Below are the code and all the weights of a small trained network. Each question names an input and a class and asks about switching units off, where a switched-off unit gives its printed mean instead of its output.

import numpy as np


def w(rows, s, z=0):
    codes = np.array(rows[::2]) - 128.0
    scale = np.full(codes.shape[1], s)
    scale[-1] = z or s
    return codes * scale


def f(y):
    return y / 2 * (1 + np.tanh(0.7978845608 * (y + 0.044715 * y**3)))


def log_softmax(a):
    a = a - a.max(-1, keepdims=True)
    return a - np.log(np.exp(a).sum(-1, keepdims=True))


def net(x, mask):
    res = np.array(x, float).reshape(1, 7) / 4 @ E
    y = f(res @ A[0][:, :-1].T + A[0][:, -1])
    res = res + np.where(mask, y, B[0][:, -1]) @ B[0][:, :-1]
    return log_softmax(res[-1] @ U[:, :-1].T + U[:, -1])


A, B = {}, {}
E = w([
[140,157,122,74,94,109,56,92,230,80],'x0',
[109,113,100,107,113,119,180,116,131,136],'x1',
[175,122,125,60,117,195,141,166,78,48],'x2',
[192,2,176,124,99,112,109,81,99,152],'x3',
[190,127,84,71,183,92,138,181,140,199],'x4',
[167,140,146,169,149,111,83,147,123,94],'x5',
[192,212,115,129,45,107,99,70,69,161],'x6',
],0.0086)
A[0] = w([
[136,142,108,109,99,132,145,75,83,163,186],'N0',
[74,87,130,72,155,131,146,110,157,121,253],'N1',
[81,252,83,150,141,133,161,175,139,117,154],'N2',
[153,85,122,124,104,103,123,135,102,99,141],'N3',
[135,178,107,127,100,94,119,88,62,130,44],'N4',
[177,127,103,120,154,114,144,154,161,181,118],'N5',
[99,116,194,174,105,151,143,98,141,92,85],'N6',
[135,75,169,97,102,79,116,123,99,137,78],'N7',
[109,140,142,123,133,76,133,85,159,141,174],'N8',
[162,129,135,88,134,175,147,142,117,84,100],'N9',
[159,153,114,125,100,146,131,114,212,125,49],'N10',
[128,114,134,178,118,87,118,114,174,176,101],'N11',
[111,120,122,169,106,159,127,90,126,92,84],'N12',
[162,144,141,45,188,104,115,152,121,182,94],'N13',
[134,84,142,163,149,107,152,181,96,95,243],'N14',
[124,129,142,104,100,97,92,133,175,106,129],'N15',
[113,84,148,130,108,118,111,102,123,161,157],'N16',
[142,148,156,190,137,131,174,154,85,156,136],'N17',
[177,115,138,89,90,177,138,159,113,86,106],'N18',
[168,174,116,94,75,114,109,92,85,159,81],'N19',
[54,141,148,141,110,166,131,79,103,120,181],'N20',
[75,125,134,173,136,89,98,110,139,183,80],'N21',
[153,132,130,93,117,100,119,102,191,91,103],'N22',
],0.011,0.0049)
B[0] = w([
[116,136,166,127,165,94,75,86,137,125,195],'N0',
[122,156,149,134,187,67,81,63,151,128,222],'N1',
[209,1,134,98,116,155,59,147,130,134,255],'N2',
[135,101,102,90,82,149,105,118,141,159,160],'N3',
[80,119,208,179,175,60,145,155,203,98,172],'N4',
[175,195,79,206,84,164,155,133,195,130,186],'N5',
[143,161,85,200,145,195,164,101,142,98,174],'N6',
[180,26,123,152,117,168,120,155,143,146,168],'N7',
[114,139,110,76,109,121,119,137,81,120,180],'N8',
[54,150,109,132,89,96,132,157,101,52,172],'N9',
[131,101,179,111,101,160,181,152,68,171,157],'N10',
[52,145,100,106,51,108,74,206,84,119,186],'N11',
[198,164,101,149,81,159,188,143,148,139,153],'N12',
[148,183,100,195,86,136,179,132,163,130,195],'N13',
[124,149,127,133,186,70,116,77,116,156,207],'N14',
[151,182,163,88,177,171,204,117,81,176,172],'N15',
[180,104,94,97,127,135,98,165,139,113,178],'N16',
[123,168,161,70,168,156,167,127,25,203,191],'N17',
[31,148,72,97,80,92,111,180,93,103,184],'N18',
[93,112,169,177,154,66,119,124,173,113,196],'N19',
[185,166,101,142,105,168,123,103,161,142,197],'N20',
[19,134,89,93,83,126,114,178,102,108,186],'N21',
[117,132,195,90,181,166,199,137,58,201,177],'N22',
],0.0083,0.01)
U = w([
[19,144,58,99,60,116,127,192,72,88,77],'0',
[131,142,208,84,157,174,240,114,37,196,84],'1',
[194,7,116,118,103,163,89,138,133,125,107],'2',
[168,195,63,221,84,166,211,107,174,121,98],'3',
[60,114,206,178,210,80,130,107,193,94,103],'4',
[151,179,94,98,145,120,78,69,99,126,255],'5',
],0.011,0.0083)

Each question gives the input, the list of numbers given to net, and the class t.
The units are the neurons (one row each of A and B). Each row of codes is followed by its name. A weight is (code - 128) times the scale printed after its matrix; where a second scale follows, it is the last column's (A, B and U).
mask holds one flag per neuron, in row order. A switched-off neuron (its flag False) gives its mean, the last column of its row in B, instead of its output. The means were averaged over made-up inputs and are rounded, as every weight is.
A unit's drop is (log p(t) with every unit on - log p(t) with that unit switched off) / (log p(t) with every unit on - log p(t) with every unit switched off).
The circuit of an input: a set's keep is (log p(t) with only the set's units on - log p(t) with every unit switched off) / (log p(t) with every unit on - log p(t) with every unit switched off). Starting from the 12 units with the biggest drops (on a tie, the unit counted first), units are removed one at a time, each time the one whose removal leaves the highest keep (on an exact tie, the one counted first), for as long as the keep stays at least 0.8.
circuit, biggest first: the units of the circuit, biggest drop first
most important unit: the unit with the biggest drop
k most important neurons: the k neurons with the biggest drops, biggest first
drop when u is switched off: that unit's drop, to one decimal
input [8,-6,-4,-4,-8,0,-4], class 1: circuit, biggest first => (N22 N15)
input [5,-2,3,0,5,-2,8], class 4: most important neuron => (N19)
input [2,-3,-5,0,8,-5,4], class 3: 2 most important neurons => (N5 N13)
input [6,-2,-7,-5,5,-4,7], class 0: circuit, biggest first => (N11 N21)
input [-6,-6,4,6,7,-5,-3], class 3: 4 most important neurons => (N13 N5 N2 N22)
input [-3,-5,-7,5,-7,1,-7], class 0: 2 most important neurons => (N21 N11)
input [-3,-8,1,-6,-8,-2,-8], class 3: circuit, biggest first => (N6 N20)
input [-5,-4,0,-5,7,-6,-6], class 3: 2 most important neurons => (N5 N13)
input [1,-3,5,5,-4,2,-3], class 0: 4 most important neurons => (N18 N2 N9 N0)
input [8,3,-7,8,0,4,1], class 1: 3 most important neurons => (N22 N15 N2)
input [-1,6,7,-3,8,1,1], class 3: 4 most important neurons => (N13 N5 N11 N21)
input [5,8,0,0,4,-1,3], class 1: circuit, biggest first => (N22 N10)
input [5,0,-3,-2,-3,-5,4], class 1: circuit, biggest first => (N10 N22 N15)
input [7,-7,3,-2,6,1,8], class 4: circuit, biggest first => (N19 N4)
input [-7,5,1,8,0,-5,-4], class 2: 3 most important neurons => (N7 N16 N22)
input [-4,-8,8,-4,-2,-4,4], class 0: most important unit => N18
input [2,1,3,-5,-7,-5,-7], class 3: 4 most important neurons => (N20 N6 N12 N0)
input [-3,-8,7,-8,2,-3,-7], class 2: 3 most important neurons => (N2 N21 N11)
input [8,0,7,4,-4,8,-1], class 1: 4 most important neurons => (N22 N15 N11 N21)
input [-2,2,-8,-4,-5,8,-3], class 0: most important unit => N21
input [6,4,-6,2,-2,-3,2], class 0: 3 most important neurons => (N11 N21 N17)
input [8,-6,6,4,1,6,6], class 1: circuit, biggest first => (N22 N15)
input [-6,-4,6,5,-4,-8,5], class 5: 2 most important neurons => (N0 N2)
input [3,-3,5,-6,4,3,-1], class 2: drop when N2 is switched off => 1.2
input [-5,8,6,-6,7,-3,-3], class 3: drop when N11 is switched off => 0.2
input [1,-1,-4,-8,-2,-3,-5], class 2: drop when N2 is switched off => 0.8
input [3,3,2,1,4,-1,-7], class 4: circuit, biggest first => (N1)
